Below are the code and all the weights of a small trained network. Each question names an input and a target symbol and asks about switching units off, where a switched-off unit gives its printed mean instead of its output.

import numpy as np


def w(rows, s, z=0):
    codes = np.array(rows[::2]) - 128.0
    scale = np.full(codes.shape[1], s)
    scale[-1] = z or s
    return codes * scale


def f(y):
    return y / 2 * (1 + np.tanh(0.7978845608 * (y + 0.044715 * y**3)))


def softmax(a):
    e = np.exp(a - a.max(-1, keepdims=True))
    return e / e.sum(-1, keepdims=True)


def log_softmax(a):
    a = a - a.max(-1, keepdims=True)
    return a - np.log(np.exp(a).sum(-1, keepdims=True))


def net(x, mask):
    ids = ['Φγεηθλμξ'.index(c) for c in x.split()]
    T = len(ids)
    res = E[ids] + P[:T]
    q, k, v = (res @ M[0].T for M in (Q, K, V))
    z = softmax(np.where(np.tri(T) > 0, q @ k.T / 4**0.5, -1e9)) @ v
    res = res + np.where(mask[0], z, O[0][:, -1]) @ O[0][:, :-1]
    y = f(res @ A[0][:, :-1].T + A[0][:, -1])
    res = res + np.where(mask[1:9], y, B[0][:, -1]) @ B[0][:, :-1]
    return log_softmax(res[-1] @ U[:, :-1].T + U[:, -1])


Q, K, V, O, A, B = {}, {}, {}, {}, {}, {}
E = w([
[142,158,93,117,192,106,67,58,167,118,196,184],'Φ',
[137,137,232,161,118,114,97,74,58,165,133,184],'γ',
[126,100,209,48,177,187,253,201,209,103,94,151],'ε',
[195,134,78,118,60,121,84,98,102,196,88,179],'η',
[107,78,82,164,120,73,76,87,176,176,131,107],'θ',
[93,162,98,124,155,114,100,72,103,171,83,148],'λ',
[188,154,108,155,160,59,134,67,110,159,142,125],'μ',
[128,58,105,132,111,100,120,70,79,110,106,174],'ξ',
],0.013)
P = w([
[148,134,138,104,79,89,130,118,143,123,94,84],'0',
[117,88,129,151,101,101,162,141,152,177,112,183],'1',
[144,80,132,98,128,63,114,162,127,162,98,163],'2',
[165,98,151,153,155,56,107,120,151,135,45,178],'3',
[76,160,149,57,6,101,157,53,145,119,178,81],'4',
[176,113,167,51,87,95,52,78,117,89,96,46],'5',
[100,88,130,47,107,56,115,177,54,169,187,113],'6',
[120,158,139,183,85,96,151,79,157,82,77,162],'7',
[163,57,135,130,173,70,86,97,86,172,89,126],'8',
[179,93,164,101,108,153,76,2,146,135,82,52],'9',
[95,108,121,122,85,90,156,112,77,179,164,144],'10',
],0.0071)
Q[0] = w([
[178,136,147,175,109,199,135,29,201,85,80,126],'h1',
[101,138,114,243,147,154,181,217,132,116,131,183],'h1',
[165,112,170,78,189,213,42,152,100,69,104,1],'h1',
[181,61,144,136,223,82,78,139,120,187,49,202],'h1',
],0.041)
K[0] = w([
[84,142,121,70,95,151,142,172,86,141,226,60],'h1',
[100,187,107,194,56,94,66,3,110,79,131,120],'h1',
[138,86,110,53,201,36,26,170,20,200,164,118],'h1',
[188,131,197,44,129,116,99,124,187,59,72,46],'h1',
],0.037)
V[0] = w([
[155,96,137,124,36,141,144,133,42,174,45,133],'h1',
[135,12,116,156,114,108,121,158,136,52,182,117],'h1',
[7,111,66,90,134,159,101,149,147,138,74,109],'h1',
[168,78,64,115,90,74,113,108,228,189,121,98],'h1',
],0.019)
O[0] = w([
[74,146,126,173,121,139,154,207,30,83,104,79,215],'h1',
[111,176,108,228,98,117,210,163,167,123,106,253,15],'h1',
[98,69,109,78,158,60,148,225,47,255,203,193,122],'h1',
[121,109,83,233,214,221,175,101,118,185,180,185,255],'h1',
],0.0079,0.0067)
A[0] = w([
[98,178,78,214,141,76,73,162,127,85,154,103,63],'n1',
[134,150,209,133,115,142,59,126,193,157,216,234,112],'n2',
[93,175,84,163,123,9,145,199,115,89,150,165,115],'n3',
[181,63,84,83,53,131,77,127,192,100,169,204,105],'n4',
[126,231,102,59,94,148,51,144,199,176,84,227,124],'n5',
[157,155,127,134,155,182,95,191,205,93,210,162,12],'n6',
[65,131,169,153,53,54,61,169,223,155,109,90,104],'n7',
[209,188,143,127,68,22,129,187,169,177,152,116,110],'n8',
],0.013,0.011)
B[0] = w([
[145,133,135,132,65,147,116,181,126,109,131,148,208],'n1',
[112,158,142,126,97,73,58,208,206,103,100,74,249],'n2',
[143,118,114,89,141,93,101,81,137,118,144,190,221],'n3',
[117,166,87,155,145,148,155,159,92,70,147,232,222],'n4',
[132,108,129,96,181,135,148,148,25,120,158,51,254],'n5',
[135,83,141,108,85,146,178,92,71,186,128,124,156],'n6',
[116,112,149,162,142,92,122,190,194,245,148,144,178],'n7',
[134,119,131,163,115,251,150,74,148,97,103,58,173],'n8',
],0.013,0.0065)
U = w([
[126,171,78,85,205,107,93,157,172,70,144,119,57],'Φ',
[111,120,177,107,78,102,79,152,140,133,49,122,96],'γ',
[109,97,198,35,201,174,255,194,202,104,91,147,198],'ε',
[133,135,97,160,125,195,124,175,59,117,109,121,2],'η',
[111,136,78,169,169,131,126,145,183,204,152,153,72],'θ',
[117,107,104,67,167,70,95,76,79,193,130,109,181],'λ',
[158,147,70,131,160,149,92,21,191,117,124,107,148],'μ',
[120,125,120,97,91,85,145,114,113,109,89,221,180],'ξ',
],0.0047,0.0077)

Each question gives the input, a string of symbols that net reads in full, and the target symbol t.
The units are the heads (4 rows each of Q, K, V and O) and the neurons (one row each of A and B). Each row of codes is followed by its name. A weight is (code - 128) times the scale printed after its matrix; where a second scale follows, it is the last column's (O, A, B and U).
mask holds one flag per unit, heads first, then neurons. A switched-off unit (its flag False) gives its mean, the last column of its rows in O or B, instead of its output. The means were averaged over made-up inputs and are rounded, as every weight is.
A unit's drop is (log p(t) with every unit on - log p(t) with that unit switched off) / (log p(t) with every unit on - log p(t) with every unit switched off).
The circuit of an input: a set's keep is (log p(t) with only the set's units on - log p(t) with every unit switched off) / (log p(t) with every unit on - log p(t) with every unit switched off). Starting from all 9 units, units are removed one at a time, each time the one whose removal leaves the highest keep (on an exact tie, the one counted first), for as long as the keep stays at least 0.8.
circuit, biggest first: the units of the circuit, biggest drop first
top k neurons: the k neurons with the biggest drops, biggest first
drop of u: that unit's drop, to one decimal
input λ λ Φ ε μ η λ γ, target γ: circuit, biggest first	[h1; n2]
input λ Φ μ μ μ, target Φ: circuit, biggest first	[h1; n2; n4]
input ξ λ λ λ, target ξ: top 2 neurons	[n3; n1]
input λ ξ γ ξ ε ξ μ λ, target λ: circuit, biggest first	[h1; n5]
input λ γ λ θ ε ξ μ, target μ: circuit, biggest first	[n8; h1]
input λ λ ξ ξ γ μ η, target ξ: circuit, biggest first	[h1; n3]
input ξ Φ λ ε λ θ, target θ: top 2 neurons	[n7; n4]
input η μ γ γ γ λ μ, target γ: circuit, biggest first	[h1; n1]
input Φ θ ε μ ξ, target ξ: circuit, biggest first	[h1; n4]
input λ λ λ ξ Φ ε γ η, target η: top 2 neurons	[n5; n8]
input Φ λ η η, target Φ: top 3 neurons	[n2; n4; n5]
input η λ λ θ, target η: top neuron	[n1]
input ε ε θ λ λ ξ ε λ λ γ ε, target λ: drop of n5	-0.1
input μ Φ μ λ λ, target Φ: drop of n2	0.6
input μ μ λ θ μ ξ ε λ, target λ: drop of n7	0.1
input λ θ μ λ ξ, target θ: drop of n1	0.0
